Here is a tiny trained network, its code and every weight. The questions are about switching its units off for an input and a class, where a switched-off unit gives its printed mean instead of its output.

import numpy as np


def w(rows, s, z=0):
    codes = np.array(rows[::2]) - 128.0
    scale = np.full(codes.shape[1], s)
    scale[-1] = z or s
    return codes * scale


def f(y):
    return np.maximum(y, 0)


def log_softmax(a):
    a = a - a.max(-1, keepdims=True)
    return a - np.log(np.exp(a).sum(-1, keepdims=True))


def net(x, mask):
    res = np.array(x, float).reshape(1, 4) / 4 @ E
    y = f(res @ A[0][:, :-1].T + A[0][:, -1])
    res = res + np.where(mask, y, B[0][:, -1]) @ B[0][:, :-1]
    return log_softmax(res[-1] @ U[:, :-1].T + U[:, -1])


A, B = {}, {}
E = w([
[207,239,210,54,61,230,98],'x0',
[192,243,99,246,83,13,80],'x1',
[31,229,11,76,55,135,99],'x2',
[131,125,130,107,139,113,112],'x3',
],0.011)
A[0] = w([
[38,167,55,103,76,108,106,85],'N0',
[162,89,186,173,165,80,133,60],'N1',
[4,87,62,170,202,74,150,89],'N2',
[64,173,57,65,92,150,124,88],'N3',
[181,181,84,197,107,54,69,131],'N4',
[47,104,124,55,134,195,146,137],'N5',
[208,72,181,123,145,162,138,92],'N6',
[97,147,105,116,128,129,100,3],'N7',
[79,72,114,97,210,199,155,153],'N8',
[189,187,160,62,63,207,97,101],'N9',
],0.015,0.0076)
B[0] = w([
[181,151,153,123,202,240,163,216],'N0',
[201,175,144,113,175,213,169,186],'N1',
[189,70,40,6,57,102,137,252],'N2',
[189,179,194,134,243,162,130,214],'N3',
[52,186,178,200,90,43,25,222],'N4',
[61,149,173,213,102,77,61,233],'N5',
[139,193,190,96,192,163,179,196],'N6',
[131,148,109,119,125,169,149,143],'N7',
[56,194,159,163,78,82,94,233],'N8',
[179,47,39,71,40,43,185,235],'N9',
],0.013,0.026)
U = w([
[8,147,177,206,80,55,42,124],'0',
[186,31,52,70,51,70,153,215],'1',
[191,148,194,153,202,196,160,3],'2',
],0.016,0.0079)

Each question gives the input, the list of numbers given to net, and the class t.
The units are the neurons (one row each of A and B). Each row of codes is followed by its name. A weight is (code - 128) times the scale printed after its matrix; where a second scale follows, it is the last column's (A, B and U).
mask holds one flag per neuron, in row order. A switched-off neuron (its flag False) gives its mean, the last column of its row in B, instead of its output. The means were averaged over made-up inputs and are rounded, as every weight is.
A unit's drop is (log p(t) with every unit on - log p(t) with that unit switched off) / (log p(t) with every unit on - log p(t) with every unit switched off).
The circuit of an input: a set's keep is (log p(t) with only the set's units on - log p(t) with every unit switched off) / (log p(t) with every unit on - log p(t) with every unit switched off). Starting from all 10 units, units are removed one at a time, each time the one whose removal leaves the highest keep (on an exact tie, the one counted first), for as long as the keep stays at least 0.8.
units of the circuit, in order: the units of the circuit, biggest drop first
most important unit: the unit with the biggest drop
top k neurons: the k neurons with the biggest drops, biggest first
drop when u is switched off: that unit's drop, to one decimal
input [-5,0,-5,-6], class 1: top 3 neurons => [N2, N3, N0]
input [-4,0,4,2], class 1: most important unit => N2
input [-2,2,3,0], class 2: top 4 neurons => [N9, N5, N8, N0]
input [-4,5,6,1], class 2: top 2 neurons => [N0, N5]
input [8,-6,-4,8], class 1: top 2 neurons => [N9, N4]
input [-3,1,-2,2], class 1: top 2 neurons => [N5, N3]
input [7,-1,-7,2], class 1: top 2 neurons => [N9, N3]
input [-7,-8,7,-6], class 0: top 2 neurons => [N5, N8]
input [-7,-7,-7,-8], class 0: top 3 neurons => [N8, N9, N0]
input [-7,-3,8,0], class 2: top 3 neurons => [N0, N3, N9]
input [-4,0,-6,-7], class 2: top 2 neurons => [N9, N1]
input [-6,5,2,0], class 1: top 2 neurons => [N2, N5]
input [-6,-7,4,7], class 0: top 3 neurons => [N5, N8, N9]
input [7,0,-5,2], class 1: units of the circuit, in order => [N9]
input [6,-7,4,-5], class 0: drop when N2 is switched off => 4.7
input [-6,5,-8,8], class 2: drop when N9 is switched off => 0.9
input [4,-4,0,-7], class 0: drop when N1 is switched off => 0.1
